Small tables with named rows and columns. After each table, cells are looked up by row and column.

Table vor
|  | puz | sotisor | dakame | per | renoba | gufe |
|---|---|---|---|---|---|---|
| ter | 4247 | -172 | 188 | -3952 | -1636 | 4606 |
| zufomes | -3470 | -3608 | 5219 | -92 | -345 | 3096 |
| lopoz | 1957 | 940 | 6576 | -1449 | -4221 | 3301 |
| nifolu | -506 | 1153 | 2198 | 1540 | 342 | -13 |
| setukeb | 4330 | 3265 | -1304 | 467 | -836 | 235 |
| kobego | -1116 | 933 | 1697 | 1355 | 871 | -389 |
| fuzomi | -6404 | -3719 | 4246 | 3916 | 1017 | -3824 |
| nov | 581 | -2715 | -309 | -3125 | -607 | 2431 |
| san | 3681 | 141 | 2949 | -1884 | 26 | 5161 |
| vak | -2696 | -6316 | 4211 | -3739 | -2046 | 1596 |
| nodanu | 1590 | 1948 | 555 | 1336 | -832 | -1010 |
| pid | 1794 | 1387 | 7385 | 988 | -1989 | 1591 |
| lotiro | 7756 | 6068 | -1920 | 1732 | 1609 | -219 |
| dulipe | -4736 | -410 | -765 | 6362 | 5793 | -1096 |

zufomes, puz: -3470
lopoz, per: -1449
nov, sotisor: -2715
zufomes, dakame: 5219
vak, puz: -2696
dulipe, sotisor: -410
setukeb, puz: 4330
fuzomi, puz: -6404
lotiro, sotisor: 6068
ter, puz: 4247
nodanu, sotisor: 1948
nodanu, per: 1336
kobego, dakame: 1697
kobego, per: 1355
fuzomi, gufe: -3824
nifolu, puz: -506
ter, renoba: -1636
nodanu, dakame: 555
kobego, gufe: -389
Row with the largest sotisor: lotiro

Table duka
	mar	tak	robigu	ror	mobegeg	sonakot	kododoz	gem	felo
bifazul	33617	61525	17762	53802	95845	58735	29687	65488	59595
vavu	69734	89741	64733	50381	43539	15944	53107	65401	22475
bab	68016	74250	50979	89315	80916	58133	12655	15761	45204
sobof	81034	25366	73087	29429	41496	90559	76441	26151	73051
nef	32062	64142	71227	93133	26857	56539	37433	38823	25057
kudi	28478	58911	19232	57084	44102	18067	41235	37939	89319
nuzafo	37760	44549	18898	27629	90349	85618	54700	74189	72506
retilo	24200	57357	18154	55605	70872	14189	41046	55459	74480

nef, tak -> 64142
kudi, felo -> 89319
sobof, robigu -> 73087
nuzafo, ror -> 27629
kudi, ror -> 57084
retilo, tak -> 57357
sobof, tak -> 25366
sobof, kododoz -> 76441
bab, felo -> 45204
nuzafo, gem -> 74189
Which row has the largest sonakot? sobof

pez.tsv
	ves	vilo	dilimag	deg	zef	ved
mita	-6.106	10.551	5.225	70.211	-2.917	-29.643
damazes	23.059	-5.769	10.992	52.388	2.818	19.829
tumo	13.267	6.309	2.803	85.448	4.835	2.992
safabi	2.397	2.233	7.557	-39.901	-1.053	6.802
kez	0.655	17.217	9.640	-20.259	12.173	8.053
zasi	2.852	2.509	4.570	-10.530	15.558	48.236
vareg	-7.076	10.638	9.638	59.756	22.515	38.897
tumu	27.561	11.958	-3.594	-26.711	24.718	-8.516
pava	3.024	-0.176	4.981	-60.740	25.916	20.446
kuvozeg	4.798	7.776	10.455	3.175	7.579	33.925
tos	26.972	12.321	0.152	-1.196	2.752	-19.475

ved of kuvozeg is 33.925
deg of mita is 70.211
vilo of pava is -0.176
dilimag of safabi is 7.557
deg of tos is -1.196
deg of kuvozeg is 3.175
vilo of tos is 12.321
zef of pava is 25.916
ves of tos is 26.972
zef of mita is -2.917
vilo of tumo is 6.309
zef of vareg is 22.515

forel
         dizokeb  dif  rapap  dinu
mab           55  149    146   253
fabipub       44  102     33    61
fopoza        57  175     62   168
pufuzem       41  149     57   137
pil           72  130     43   100
gid           74  161    116   226
zuk           48  144    103   192
gab           96  132    102   180
zimubas       82  101     21    44
gevu          61  107     39    73
ritisaf       68  169     79   185
zev           69  146    118   214
tuvafe        78  109    136   202

dif of fabipub is 102
dif of gab is 132
dif of zuk is 144
rapap of gevu is 39
dif of gid is 161
rapap of fopoza is 62
dinu of fopoza is 168
dinu of mab is 253
Which row has the largest dif? fopoza

per =
|  | gumi | fip | vit | pived |
|---|---|---|---|---|
| favafef | 69.7 | -66.9 | 68.2 | -26.2 |
| gemi | 13.1 | -88.8 | -22.3 | -22.2 |
| mivomu | 23.4 | 58.6 | 35.8 | -60.0 |
| fivogu | -48.4 | -11.7 | -34.8 | -20.4 |
| lun | 23.5 | -65.0 | -16.2 | 69.2 |
| lora | -85.0 | 38.7 | 52.1 | 56.1 |
| nederi | 62.1 | -94.7 | 78.9 | -18.2 |
| kelo | 89.6 | 23.7 | -46.2 | 71.1 |
| vosobe | -44.0 | -41.9 | 30.0 | 34.5 |

mivomu, vit => 35.8
lora, fip => 38.7
fivogu, fip => -11.7
lun, fip => -65.0
vosobe, gumi => -44.0
vosobe, vit => 30.0
fivogu, pived => -20.4
nederi, fip => -94.7
gemi, vit => -22.3
nederi, gumi => 62.1
vosobe, fip => -41.9
favafef, fip => -66.9
vosobe, pived => 34.5
kelo, fip => 23.7
gemi, pived => -22.2
favafef, gumi => 69.7
lun, pived => 69.2
nederi, vit => 78.9
gemi, gumi => 13.1
kelo, pived => 71.1
Which row has the largest fip? mivomu

ravesus
         muzi  sotula  nizo  tometen  gezo  visid
feve     59.2    46.8  68.3     48.4  56.1   59.3
vadeza   52.7    82.0  48.7     42.3  49.6   47.3
lod      37.7    49.9   7.5     49.9  41.0   67.9
siramap  57.4    41.8  53.4     65.7  68.3   24.6
med      27.5    59.1  47.1     87.0  48.6   58.5
zes      63.2    70.8  62.0     67.4  81.6   54.5
sebases  39.5    51.7  78.5     69.3  54.7   19.1
vana     59.9    31.7  62.8     82.9  67.6   38.3
duna     52.4    55.4  50.0     53.1  52.3   69.6

visid of vana is 38.3
muzi of med is 27.5
sotula of sebases is 51.7
tometen of vana is 82.9
tometen of feve is 48.4
gezo of feve is 56.1
Which row has the largest gezo? zes

sel
        kir  zek  zun  mezig  zenidid  sovivek
bul     153   53   84    233      144      172
kigiv   164   59   76    189      126      183
rego    171   43   59    147      117      157
zusezi  180   58   59    119       98      184
romibi  172   76   83    180      113      218

What is the zek of zusezi in sel? 58
What is the mezig of zusezi in sel? 119
What is the mezig of romibi in sel? 180
What is the zenidid of romibi in sel? 113
What is the zek of rego in sel? 43
What is the sovivek of rego in sel? 157
Which row has the largest zenidid? bul

Table duzo
|  | maf | doz |
|---|---|---|
| bog | 87 | 188 |
| neno | 83 | 80 |
| nok | 60 | 133 |
| komares | 164 | 68 |
| tos | 172 | 72 |
| pegade | 102 | 68 |
| leg | 69 | 99 |
| pov | 140 | 60 |
| getas | 202 | 121 |
| tivabu | 202 | 114 |
| nud | 199 | 109 |
| samiba | 204 | 127 |

maf of nud: 199
maf of nok: 60
doz of komares: 68
doz of getas: 121
doz of samiba: 127
maf of komares: 164
doz of bog: 188
maf of tivabu: 202
maf of tos: 172
doz of pov: 60
doz of pegade: 68
maf of bog: 87
doz of nud: 109
maf of leg: 69
maf of pov: 140
doz of leg: 99
doz of nok: 133
maf of neno: 83
doz of neno: 80
doz of tivabu: 114
Row with the largest doz: bog

zugiz =
,bivug,kude,nimu,tivak,tulom,bove,mufole
nul,42,35,70,33,72,65,28
zodup,45,22,68,50,57,43,34
buno,59,76,48,58,54,52,69
tikifud,57,18,43,59,35,31,61
bel,34,19,42,52,39,38,55
modebo,34,59,53,29,66,49,46
nep,17,43,39,49,37,61,32
sitogib,65,68,40,68,35,55,58
dod,40,51,44,29,47,61,22
rel,44,24,67,52,57,43,36
kuz,53,25,38,63,35,35,70
nusa,39,19,62,48,55,36,44
nup,55,67,37,47,38,45,48

kuz, tulom: 35
buno, kude: 76
dod, mufole: 22
nul, bivug: 42
nep, tulom: 37
nusa, mufole: 44
zodup, bivug: 45
rel, mufole: 36
nul, bove: 65
nul, tivak: 33
zodup, bove: 43
modebo, tivak: 29
nul, kude: 35
nup, mufole: 48
nep, kude: 43
nup, bivug: 55
rel, bivug: 44
bel, tulom: 39

vebago:
,basigim,lipegan,kap,mavan,sab,leb,tuluto,mudega,neb
nik,44,29,14,28,29,-44,56,45,49
migoleb,35,9,-18,-24,66,-8,-7,-61,-41
nezulig,-24,68,35,40,17,10,-64,-70,28
nefa,4,16,-21,31,58,70,44,64,4
kugavo,-36,57,-31,50,-20,-32,-12,-26,53
damarod,-49,-37,-55,-13,-26,69,-23,-38,2
lef,48,4,-19,-67,37,-65,-10,-29,29

damarod, sab: -26
lef, leb: -65
lef, mavan: -67
migoleb, neb: -41
nefa, leb: 70
damarod, neb: 2
kugavo, leb: -32
nefa, sab: 58
kugavo, sab: -20
migoleb, mavan: -24
damarod, tuluto: -23
nezulig, lipegan: 68
nik, mudega: 45
nezulig, sab: 17
migoleb, tuluto: -7
nezulig, neb: 28

zurumu =
	rado	mem	nuzi	bif	nozomet	pidipaz
mekabel	149	99	41	76	22	215
poz	44	207	238	60	168	147
tebabo	139	132	50	66	40	216
nozula	60	50	157	118	70	67

poz, pidipaz -> 147
nozula, mem -> 50
mekabel, nuzi -> 41
mekabel, pidipaz -> 215
nozula, bif -> 118
poz, nozomet -> 168
nozula, pidipaz -> 67
poz, mem -> 207
tebabo, nuzi -> 50
poz, nuzi -> 238
mekabel, bif -> 76
tebabo, rado -> 139

pizala =
        togisot  rosu
zeniv      -329  -653
vodob        87   160
kek        -389  -139
bal         -49   164
fika       -471  -216
zuteti     -389  -193
rup        -256   562
kelora     -251   591
sep        -399   422
guvil      -337  -648
logiko      637  -418

rosu of guvil = -648
rosu of kek = -139
rosu of logiko = -418
rosu of fika = -216
togisot of kek = -389
togisot of rup = -256
rosu of zeniv = -653
togisot of vodob = 87
togisot of bal = -49
togisot of sep = -399
togisot of zeniv = -329
togisot of guvil = -337
rosu of bal = 164
togisot of fika = -471
rosu of zuteti = -193
togisot of zuteti = -389
rosu of kelora = 591
rosu of vodob = 160
Which row has the largest rosu? kelora

